Below are the code and all the weights of a small trained network. Each question names an input and a class and asks about switching units off, where a switched-off unit gives its printed mean instead of its output.

import numpy as np


def w(rows, s, z=0):
    codes = np.array(rows[::2]) - 128.0
    scale = np.full(codes.shape[1], s)
    scale[-1] = z or s
    return codes * scale


def f(y):
    return np.maximum(y, 0)


def log_softmax(a):
    a = a - a.max(-1, keepdims=True)
    return a - np.log(np.exp(a).sum(-1, keepdims=True))


def net(x, mask):
    res = np.array(x, float).reshape(1, 8) / 4 @ E
    y = f(res @ A[0][:, :-1].T + A[0][:, -1])
    res = res + np.where(mask, y, B[0][:, -1]) @ B[0][:, :-1]
    return log_softmax(res[-1] @ U[:, :-1].T + U[:, -1])


A, B = {}, {}
E = w([
[65,100,126,47,195,64,214,160,134,176,158],'x0',
[110,140,120,80,112,101,170,109,210,126,120],'x1',
[96,79,45,151,131,165,112,201,103,111,155],'x2',
[86,97,53,159,94,156,132,90,141,169,98],'x3',
[161,96,217,162,178,179,62,96,128,194,42],'x4',
[183,170,186,75,144,187,150,70,111,2,234],'x5',
[63,169,175,133,167,156,177,81,163,112,78],'x6',
[226,204,143,66,211,70,65,123,76,126,108],'x7',
],0.0066)
A[0] = w([
[204,188,188,103,133,158,123,72,139,60,148,236],'N1',
[8,150,125,212,92,108,191,123,198,221,16,250],'N2',
[174,120,121,172,130,190,104,89,87,52,114,180],'N3',
[159,152,95,218,47,158,25,77,137,83,115,172],'N4',
[129,195,222,62,66,109,205,67,129,62,197,186],'N5',
[182,117,165,112,241,118,29,163,11,229,38,196],'N6',
[58,95,23,84,136,102,239,230,132,115,214,249],'N7',
[144,204,167,30,255,112,198,25,162,52,98,208],'N8',
],0.0084,0.0023)
B[0] = w([
[145,143,201,137,146,140,111,115,128,68,163,219],'N1',
[165,87,71,131,105,115,168,58,187,141,47,246],'N2',
[162,140,112,150,99,95,107,162,117,81,144,190],'N3',
[121,129,84,191,119,187,83,154,106,75,130,211],'N4',
[168,112,213,133,139,98,183,109,145,89,161,221],'N5',
[95,125,175,168,166,72,70,132,88,254,137,243],'N6',
[95,98,90,84,102,131,200,213,114,151,160,222],'N7',
[111,212,128,34,167,158,108,62,140,124,112,239],'N8',
],0.014,0.013)
U = w([
[70,211,84,38,187,146,93,68,150,167,25,11],'0',
[91,115,167,183,175,65,52,152,57,231,108,88],'1',
[54,108,83,31,107,108,232,254,109,124,192,203],'2',
[133,200,222,54,182,124,147,91,129,58,185,167],'3',
[139,145,110,229,100,181,35,150,84,53,113,252],'4',
[136,77,83,173,75,136,171,63,211,109,21,74],'5',
],0.0062,0.0014)

Each question gives the input, the list of numbers given to net, and the class t.
The units are the neurons (one row each of A and B). Each row of codes is followed by its name. A weight is (code - 128) times the scale printed after its matrix; where a second scale follows, it is the last column's (A, B and U).
mask holds one flag per neuron, in row order. A switched-off neuron (its flag False) gives its mean, the last column of its row in B, instead of its output. The means were averaged over made-up inputs and are rounded, as every weight is.
A unit's drop is (log p(t) with every unit on - log p(t) with that unit switched off) / (log p(t) with every unit on - log p(t) with every unit switched off).
most important unit: the unit with the biggest drop
top k neurons: the k neurons with the biggest drops, biggest first
drop when u is switched off: that unit's drop, to one decimal
input [4,6,-4,2,3,0,3,-5], class 5: top 2 neurons : (N2; N6)
input [-6,2,2,1,-5,3,0,-3], class 4: most important unit : N4
input [-8,-1,-5,1,7,3,6,2], class 4: top 3 neurons : (N4; N3; N7)
input [-2,-4,1,0,6,4,-3,-1], class 4: top 2 neurons : (N4; N3)
input [-5,-7,0,4,3,6,-2,6], class 4: top 3 neurons : (N4; N3; N1)
input [2,-4,1,-2,-1,4,3,-5], class 2: top 3 neurons : (N7; N8; N1)
input [6,8,0,-8,-1,-4,5,1], class 0: top 4 neurons : (N8; N2; N1; N3)
input [8,7,-5,7,-4,5,-6,2], class 2: top 2 neurons : (N7; N1)
input [3,-5,-4,-7,-4,-6,5,5], class 1: top 2 neurons : (N6; N2)
input [-2,-3,-3,3,-6,-7,-4,2], class 5: top 2 neurons : (N8; N6)
input [3,2,8,5,5,0,4,-1], class 5: top 2 neurons : (N2; N8)
input [5,7,6,-2,-4,6,-1,4], class 2: drop when N1 is switched off : -0.1
input [-3,-5,5,3,-8,-7,-1,5], class 2: drop when N7 is switched off : 1.0
input [7,1,-6,8,-1,-6,-6,-5], class 5: most important unit : N2
input [-1,4,0,7,-5,5,2,-1], class 2: drop when N1 is switched off : 0.1
input [5,8,7,0,-4,7,5,-1], class 2: drop when N7 is switched off : 8.0
